Here is a tiny trained network, its code and every weight. The questions are about switching its units off for an input and a class, where a switched-off unit gives its printed mean instead of its output.

import numpy as np


def w(rows, s, z=0):
    codes = np.array(rows[::2]) - 128.0
    scale = np.full(codes.shape[1], s)
    scale[-1] = z or s
    return codes * scale


def f(y):
    return y / 2 * (1 + np.tanh(0.7978845608 * (y + 0.044715 * y**3)))


def log_softmax(a):
    a = a - a.max(-1, keepdims=True)
    return a - np.log(np.exp(a).sum(-1, keepdims=True))


def net(x, mask):
    res = np.array(x, float).reshape(1, 8) / 4 @ E
    y = f(res @ A[0][:, :-1].T + A[0][:, -1])
    res = res + np.where(mask, y, B[0][:, -1]) @ B[0][:, :-1]
    return log_softmax(res[-1] @ U[:, :-1].T + U[:, -1])


A, B = {}, {}
E = w([
[220,249,59,56,64,59],'x0',
[130,126,128,129,132,127],'x1',
[130,131,133,123,128,133],'x2',
[237,160,210,248,50,152],'x3',
[127,126,126,126,122,132],'x4',
[132,127,128,131,139,122],'x5',
[110,58,247,79,66,1],'x6',
[128,126,126,130,127,126],'x7',
],0.0057)
A[0] = w([
[136,128,145,157,151,169,155],'neuron 0',
[136,139,120,115,129,103,139],'neuron 1',
[86,92,147,39,131,70,146],'neuron 2',
[125,117,137,159,146,155,170],'neuron 3',
[127,129,128,85,125,112,138],'neuron 4',
[146,136,186,143,120,118,134],'neuron 5',
[78,76,124,110,135,85,144],'neuron 6',
[131,123,124,123,123,135,118],'neuron 7',
[181,192,86,76,97,77,185],'neuron 8',
[162,158,105,106,111,109,168],'neuron 9',
[154,150,118,150,127,148,128],'neuron 10',
[142,129,123,129,122,137,132],'neuron 11',
[66,86,167,170,146,169,255],'neuron 12',
[114,120,137,139,134,139,187],'neuron 13',
[160,139,120,180,134,180,155],'neuron 14',
[101,130,42,87,186,170,183],'neuron 15',
[115,124,131,135,137,121,141],'neuron 16',
[127,132,128,127,136,125,135],'neuron 17',
[120,138,113,139,140,132,141],'neuron 18',
[181,153,118,156,139,161,145],'neuron 19',
[117,129,89,118,147,146,147],'neuron 20',
[111,109,131,123,141,111,140],'neuron 21',
[126,140,131,99,123,97,144],'neuron 22',
[208,161,116,213,131,206,143],'neuron 23',
[179,108,196,135,106,102,115],'neuron 24',
[160,152,105,104,109,110,167],'neuron 25',
[172,153,124,170,144,169,131],'neuron 26',
[141,147,128,139,130,144,124],'neuron 27',
[131,134,112,119,122,110,134],'neuron 28',
[92,99,150,116,143,121,165],'neuron 29',
[93,142,29,82,198,187,191],'neuron 30',
[193,180,82,81,91,94,178],'neuron 31',
[120,126,94,110,156,152,153],'neuron 32',
[128,124,126,145,129,146,129],'neuron 33',
[116,129,138,96,136,108,153],'neuron 34',
[197,104,254,158,71,73,77],'neuron 35',
[125,133,134,95,136,114,126],'neuron 36',
[93,86,155,148,139,164,238],'neuron 37',
[88,101,156,26,142,72,131],'neuron 38',
[140,143,123,144,136,136,126],'neuron 39',
],0.014,0.0064)
B[0] = w([
[121,68,162,71,84,111,164],'neuron 0',
[90,124,108,121,122,126,137],'neuron 1',
[97,26,44,174,204,107,207],'neuron 2',
[125,75,176,84,103,118,165],'neuron 3',
[78,96,104,131,139,117,145],'neuron 4',
[107,144,186,119,108,129,158],'neuron 5',
[194,137,82,190,220,128,184],'neuron 6',
[129,130,127,129,126,122,126],'neuron 7',
[23,177,26,123,66,96,213],'neuron 8',
[103,174,76,132,102,127,167],'neuron 9',
[166,142,109,139,92,131,151],'neuron 10',
[140,139,126,129,116,129,132],'neuron 11',
[221,55,255,115,205,157,246],'neuron 12',
[146,111,163,121,140,130,158],'neuron 13',
[164,77,139,81,42,116,186],'neuron 14',
[77,216,210,101,161,143,221],'neuron 15',
[138,124,135,136,143,126,136],'neuron 16',
[123,126,129,128,130,130,130],'neuron 17',
[126,134,144,125,109,127,138],'neuron 18',
[191,148,109,151,62,144,174],'neuron 19',
[115,158,154,122,121,130,157],'neuron 20',
[145,130,112,146,165,132,145],'neuron 21',
[66,97,107,118,139,122,145],'neuron 22',
[238,81,92,129,7,130,231],'neuron 23',
[89,190,175,108,145,143,172],'neuron 24',
[97,164,78,129,103,124,164],'neuron 25',
[176,104,108,126,64,123,176],'neuron 26',
[148,134,118,131,104,128,137],'neuron 27',
[101,128,109,125,123,127,134],'neuron 28',
[191,151,118,159,203,131,172],'neuron 29',
[64,237,229,90,147,147,241],'neuron 30',
[100,230,20,170,73,126,208],'neuron 31',
[115,151,166,123,129,129,162],'neuron 32',
[130,109,142,114,109,115,136],'neuron 33',
[98,101,104,136,164,126,149],'neuron 34',
[58,253,234,98,164,155,215],'neuron 35',
[98,107,106,133,138,117,137],'neuron 36',
[199,86,216,120,189,140,216],'neuron 37',
[93,19,40,170,182,94,206],'neuron 38',
[141,131,124,131,101,128,136],'neuron 39',
],0.028,0.012)
U = w([
[132,176,241,77,188,191,249],'0',
[43,253,142,118,114,135,122],'1',
[204,36,111,215,208,113,86],'2',
[81,76,22,194,128,49,64],'3',
[227,14,160,114,63,132,127],'4',
[206,148,35,177,31,102,60],'5',
],0.0046,0.0011)

Each question gives the input, the list of numbers given to net, and the class t.
The units are the neurons (one row each of A and B). Each row of codes is followed by its name. A weight is (code - 128) times the scale printed after its matrix; where a second scale follows, it is the last column's (A, B and U).
mask holds one flag per neuron, in row order. A switched-off neuron (its flag False) gives its mean, the last column of its row in B, instead of its output. The means were averaged over made-up inputs and are rounded, as every weight is.
A unit's drop is (log p(t) with every unit on - log p(t) with that unit switched off) / (log p(t) with every unit on - log p(t) with every unit switched off).
The circuit of an input: a set's keep is (log p(t) with only the set's units on - log p(t) with every unit switched off) / (log p(t) with every unit on - log p(t) with every unit switched off). Starting from the 12 units with the biggest drops (on a tie, the unit counted first), units are removed one at a time, each time the one whose removal leaves the highest keep (on an exact tie, the one counted first), for as long as the keep stays at least 0.8.
units of the circuit, in order: the units of the circuit, biggest drop first
unit that matters most: the unit with the biggest drop
k most important neurons: the k neurons with the biggest drops, biggest first
drop when u is switched off: that unit's drop, to one decimal
input [1,-5,-5,-8,8,-5,-7,5], class 1: units of the circuit, in order	(neuron 12)
input [6,-6,5,0,-1,-8,8,4], class 3: 4 most important neurons	(neuron 38; neuron 2; neuron 30; neuron 15)
input [5,2,-7,-6,-5,0,1,3], class 3: 3 most important neurons	(neuron 38; neuron 2; neuron 35)
input [4,0,0,1,5,-8,7,6], class 1: 3 most important neurons	(neuron 35; neuron 24; neuron 23)
input [-7,3,2,0,-4,3,2,2], class 2: 2 most important neurons	(neuron 30; neuron 15)
input [-1,4,6,1,-3,8,0,6], class 4: 3 most important neurons	(neuron 30; neuron 35; neuron 15)
input [4,1,-2,6,-8,0,0,5], class 5: 2 most important neurons	(neuron 30; neuron 23)
input [5,-5,-1,-6,-3,0,1,-2], class 3: 3 most important neurons	(neuron 38; neuron 2; neuron 35)
input [3,3,-4,4,-3,-2,0,8], class 5: 2 most important neurons	(neuron 30; neuron 15)
input [8,-8,-6,3,-7,-3,0,1], class 5: 2 most important neurons	(neuron 30; neuron 15)
input [2,1,-1,2,7,7,0,-3], class 5: 3 most important neurons	(neuron 30; neuron 15; neuron 35)
input [6,-1,3,5,-5,-4,1,-1], class 1: drop when neuron 35 is switched off	1.4
input [6,-2,4,-6,-7,-4,8,4], class 3: drop when neuron 16 is switched off	0.0
input [2,-2,-8,-4,-5,2,0,-7], class 1: drop when neuron 23 is switched off	0.1
input [7,5,0,-4,-5,8,1,-4], class 3: drop when neuron 38 is switched off	0.1
input [-3,4,-2,0,4,-6,6,-7], class 2: unit that matters most	neuron 30
